Below are the code and all the weights of a small trained network. Each question names an input and a target symbol and asks about switching units off, where a switched-off unit gives its printed mean instead of its output.

import numpy as np


def w(rows, s, z=0):
    codes = np.array(rows[::2]) - 128.0
    scale = np.full(codes.shape[1], s)
    scale[-1] = z or s
    return codes * scale


def f(y):
    return np.maximum(y, 0)


def softmax(a):
    e = np.exp(a - a.max(-1, keepdims=True))
    return e / e.sum(-1, keepdims=True)


def log_softmax(a):
    a = a - a.max(-1, keepdims=True)
    return a - np.log(np.exp(a).sum(-1, keepdims=True))


def net(x, mask):
    ids = ['ΓΛΞΣΦαδζητω'.index(c) for c in x.split()]
    T = len(ids)
    res = E[ids] + P[:T]
    u = 0
    for l in range(3):
        q, k, v = (res @ M[l].T for M in (Q, K, V))
        z = softmax(np.where(np.tri(T) > 0, q @ k.T / 3**0.5, -1e9)) @ v
        res = res + np.where(mask[u], z, O[l][:, -1]) @ O[l][:, :-1]
        u += 1
        y = f(res @ A[l][:, :-1].T + A[l][:, -1])
        res = res + np.where(mask[u : u + 16], y, B[l][:, -1]) @ B[l][:, :-1]
        u += 16
    return log_softmax(res[-1] @ U[:, :-1].T + U[:, -1])


Q, K, V, O, A, B = {}, {}, {}, {}, {}, {}
E = w([
[149,123,119,53],'Γ',
[103,79,104,134],'Λ',
[144,99,162,8],'Ξ',
[99,34,115,153],'Σ',
[113,70,113,90],'Φ',
[127,38,97,126],'α',
[209,166,110,49],'δ',
[73,108,144,78],'ζ',
[204,147,48,138],'η',
[83,151,80,114],'τ',
[146,197,170,126],'ω',
],0.019)
P = w([
[102,172,208,149],'0',
[134,142,170,229],'1',
[244,50,190,114],'2',
[63,182,157,121],'3',
[119,139,116,190],'4',
[215,55,146,85],'5',
[29,188,112,98],'6',
[96,141,69,156],'7',
[184,60,103,63],'8',
[2,200,63,70],'9',
[72,145,22,122],'10',
[153,65,61,37],'11',
],0.0093)
Q[0] = w([
[145,21,41,101],'L0H1',
[110,107,74,2],'L0H1',
[198,115,114,69],'L0H1',
],0.014)
K[0] = w([
[92,99,3,112],'L0H1',
[101,117,51,43],'L0H1',
[120,179,26,94],'L0H1',
],0.013)
V[0] = w([
[80,142,147,92],'L0H1',
[87,133,2,100],'L0H1',
[125,90,104,95],'L0H1',
],0.0063)
O[0] = w([
[81,137,198,130,171],'L0H1',
[243,101,255,203,252],'L0H1',
[138,169,164,177,182],'L0H1',
],0.0055,0.0037)
A[0] = w([
[51,200,189,68,97],'L0N1',
[153,44,183,120,19],'L0N2',
[114,44,184,67,81],'L0N3',
[82,250,145,191,104],'L0N4',
[118,212,214,56,24],'L0N5',
[100,50,106,177,95],'L0N6',
[54,135,197,161,76],'L0N7',
[53,142,167,182,183],'L0N8',
[178,73,127,185,10],'L0N9',
[140,200,89,206,168],'L0N10',
[16,102,217,179,28],'L0N11',
[156,254,115,160,86],'L0N12',
[19,196,86,59,255],'L0N13',
[76,130,2,180,168],'L0N14',
[181,166,163,18,179],'L0N15',
[77,43,77,159,117],'L0N16',
],0.0082,0.005)
B[0] = w([
[113,240,196,88,187],'L0N1',
[221,118,117,219,162],'L0N2',
[51,236,64,171,203],'L0N3',
[48,174,99,33,157],'L0N4',
[246,150,91,127,168],'L0N5',
[126,193,101,13,160],'L0N6',
[190,52,116,254,143],'L0N7',
[116,117,7,172,171],'L0N8',
[243,179,223,104,145],'L0N9',
[64,187,98,10,163],'L0N10',
[173,161,26,187,146],'L0N11',
[141,230,61,61,156],'L0N12',
[202,117,199,210,254],'L0N13',
[190,58,172,194,183],'L0N14',
[170,90,85,144,244],'L0N15',
[127,175,66,15,174],'L0N16',
],0.0061,0.0072)
Q[1] = w([
[127,118,2,182],'L1H1',
[32,138,127,50],'L1H1',
[133,76,102,110],'L1H1',
],0.0085)
K[1] = w([
[92,247,2,140],'L1H1',
[229,80,55,60],'L1H1',
[125,142,64,233],'L1H1',
],0.0065)
V[1] = w([
[134,112,237,251],'L1H1',
[97,140,120,186],'L1H1',
[130,251,145,141],'L1H1',
],0.0032)
O[1] = w([
[175,125,148,59,75],'L1H1',
[178,116,233,46,120],'L1H1',
[57,2,178,88,251],'L1H1',
],0.0035,0.0024)
A[1] = w([
[115,156,129,49,123],'L1N1',
[137,154,131,143,208],'L1N2',
[146,94,156,104,168],'L1N3',
[184,127,238,160,56],'L1N4',
[184,126,66,57,3],'L1N5',
[152,93,120,118,88],'L1N6',
[156,86,175,187,48],'L1N7',
[144,147,75,142,21],'L1N8',
[127,171,120,98,6],'L1N9',
[158,108,157,125,60],'L1N10',
[149,49,132,193,119],'L1N11',
[112,94,89,206,44],'L1N12',
[154,54,173,178,93],'L1N13',
[9,114,82,116,88],'L1N14',
[17,125,122,158,200],'L1N15',
[69,199,162,154,151],'L1N16',
],0.012,0.005)
B[1] = w([
[89,167,64,120,188],'L1N1',
[163,111,114,139,222],'L1N2',
[127,130,132,159,196],'L1N3',
[162,172,144,89,173],'L1N4',
[57,106,129,151,253],'L1N5',
[102,110,136,139,171],'L1N6',
[73,166,111,8,135],'L1N7',
[62,98,112,103,150],'L1N8',
[106,168,73,124,152],'L1N9',
[48,143,113,139,148],'L1N10',
[148,126,124,201,180],'L1N11',
[76,72,128,171,148],'L1N12',
[197,150,136,190,155],'L1N13',
[167,109,127,98,154],'L1N14',
[158,78,143,17,188],'L1N15',
[80,124,176,152,204],'L1N16',
],0.011,0.0055)
Q[2] = w([
[126,148,219,36],'L2H1',
[112,2,139,187],'L2H1',
[23,128,133,209],'L2H1',
],0.0054)
K[2] = w([
[170,102,149,72],'L2H1',
[38,96,145,146],'L2H1',
[123,136,254,94],'L2H1',
],0.0067)
V[2] = w([
[72,159,132,138],'L2H1',
[216,103,115,93],'L2H1',
[70,253,63,151],'L2H1',
],0.0041)
O[2] = w([
[99,192,180,156,118],'L2H1',
[232,11,60,179,171],'L2H1',
[109,254,25,215,251],'L2H1',
],0.0038,0.0012)
A[2] = w([
[140,152,244,144,119],'L2N1',
[34,93,113,76,181],'L2N2',
[63,182,160,52,42],'L2N3',
[171,114,145,197,135],'L2N4',
[91,91,119,66,197],'L2N5',
[178,15,132,98,149],'L2N6',
[18,148,66,10,96],'L2N7',
[122,188,129,60,2],'L2N8',
[98,124,84,97,139],'L2N9',
[129,91,80,104,172],'L2N10',
[190,50,148,206,100],'L2N11',
[108,57,94,193,116],'L2N12',
[182,139,66,83,100],'L2N13',
[39,81,108,177,164],'L2N14',
[222,129,205,113,154],'L2N15',
[52,142,162,119,193],'L2N16',
],0.011,0.008)
B[2] = w([
[146,3,73,140,165],'L2N1',
[109,178,164,131,219],'L2N2',
[118,83,125,59,172],'L2N3',
[145,122,128,160,190],'L2N4',
[129,197,153,108,213],'L2N5',
[56,76,134,144,255],'L2N6',
[135,107,130,189,228],'L2N7',
[86,125,84,90,161],'L2N8',
[94,124,120,168,186],'L2N9',
[113,130,142,169,229],'L2N10',
[171,99,145,106,221],'L2N11',
[130,142,116,78,218],'L2N12',
[122,63,91,110,182],'L2N13',
[163,167,116,59,209],'L2N14',
[105,202,151,163,203],'L2N15',
[169,131,177,106,188],'L2N16',
],0.014,0.007)
U = w([
[148,146,98,38,133],'Γ',
[97,163,118,224,60],'Λ',
[169,129,228,61,137],'Ξ',
[76,71,126,86,82],'Σ',
[71,181,129,113,22],'Φ',
[171,38,102,88,176],'α',
[220,244,157,139,254],'δ',
[120,103,60,148,141],'ζ',
[95,188,232,170,137],'η',
[52,72,160,192,27],'τ',
[166,87,192,238,189],'ω',
],0.011,0.0058)

Each question gives the input, a string of symbols that net reads in full, and the target symbol t.
The units are the heads (3 rows each of Q, K, V and O) and the neurons (one row each of A and B). Each row of codes is followed by its name. A weight is (code - 128) times the scale printed after its matrix; where a second scale follows, it is the last column's (O, A, B and U).
mask holds one flag per unit, layer by layer, with each layer's heads first. A switched-off unit (its flag False) gives its mean, the last column of its rows in O or B, instead of its output. The means were averaged over made-up inputs and are rounded, as every weight is.
A unit's drop is (log p(t) with every unit on - log p(t) with that unit switched off) / (log p(t) with every unit on - log p(t) with every unit switched off).
The circuit of an input: a set's keep is (log p(t) with only the set's units on - log p(t) with every unit switched off) / (log p(t) with every unit on - log p(t) with every unit switched off). Starting from the 12 units with the biggest drops (on a tie, the unit counted first), units are removed one at a time, each time the one whose removal leaves the highest keep (on an exact tie, the one counted first), for as long as the keep stays at least 0.8.
units of the circuit, in order: the units of the circuit, biggest drop first
unit that matters most: the unit with the biggest drop
top k neurons: the k neurons with the biggest drops, biggest first
top k neurons in layer l: the k neurons of layer l with the biggest drops, biggest first
input τ ω ζ Φ η, target ζ: units of the circuit, in order	(L2N13; L0N13)
input η η Ξ τ Γ η, target ω: units of the circuit, in order	(L0N16; L2N14; L2N4)
input Σ Λ Γ δ α α ζ Φ η, target α: top 3 neurons in layer 0	(L0N13; L0N16; L0N6)
input τ Λ Ξ α, target τ: top 4 neurons in layer 0	(L0N13; L0N16; L0N15; L0N6)
input ζ Γ η, target α: units of the circuit, in order	(L0H1; L1N5; L2N11; L2N15)
input δ δ Φ δ τ Φ, target ω: unit that matters most	L0H1
input δ ζ Σ Ξ, target Γ: units of the circuit, in order	(L0N1; L2N3; L1N1)
input η Ξ δ δ ω η ζ, target ω: top 2 neurons in layer 1	(L1N16; L1N5)
input τ τ τ Λ η δ α Λ ζ, target η: top 4 neurons	(L0N3; L0N14; L0N13; L0N5)
input τ τ τ Λ τ τ ω Γ δ η, target Λ: units of the circuit, in order	(L2N7; L0N10; L0N12; L1N5)
input Ξ Ξ Σ Γ, target δ: top 2 neurons in layer 0	(L0N13; L0N15)
input Φ η τ Λ ω τ, target δ: top 2 neurons in layer 1	(L1N15; L1N16)
input α Φ τ Γ ω ω ω δ τ, target δ: top 4 neurons	(L2N6; L0N4; L0N12; L1N15)
input τ Ξ Ξ Ξ, target Γ: top 2 neurons in layer 2	(L2N8; L2N3)
input δ Ξ η Φ Φ Ξ τ Φ Φ η, target Λ: top 2 neurons in layer 2	(L2N7; L2N9)
input τ α α α Φ η ω τ ζ Σ, target Σ: top 2 neurons	(L0N13; L1N15)
input Φ τ τ Ξ τ Ξ δ Ξ Σ Ξ ω Φ, target δ: top 2 neurons	(L2N14; L1N15)
input ω Γ Φ Λ ω α, target δ: unit that matters most	L2H1
input η τ ω η ζ, target Ξ: top 2 neurons	(L0N13; L0N15)
input α τ τ Γ τ α τ τ Λ, target ω: unit that matters most	L0H1
input τ Σ ζ η η Φ η τ Ξ Σ, target Σ: top 2 neurons in layer 0	(L0N16; L0N6)
input ζ ω τ α δ Ξ ω τ ζ, target δ: units of the circuit, in order	(L2N6; L0N3; L1N15)
input δ η ω δ, target ζ: top 2 neurons	(L0N12; L2N13)
input τ ζ Ξ τ, target Ξ: top 4 neurons	(L0N13; L0N4; L1N16; L2N16)
input η Λ Λ Γ Ξ, target δ: top 2 neurons	(L2N6; L0N16)
input η Φ ζ Σ Ξ ζ Ξ Λ ζ, target η: top 3 neurons	(L0N3; L0N14; L0N5)
input Ξ Σ τ δ Σ Λ Γ, target δ: units of the circuit, in order	(L0N13; L2N6)
input α Φ Ξ Λ η τ Λ δ, target Λ: top 3 neurons in layer 0	(L0N13; L0N12; L0N14)
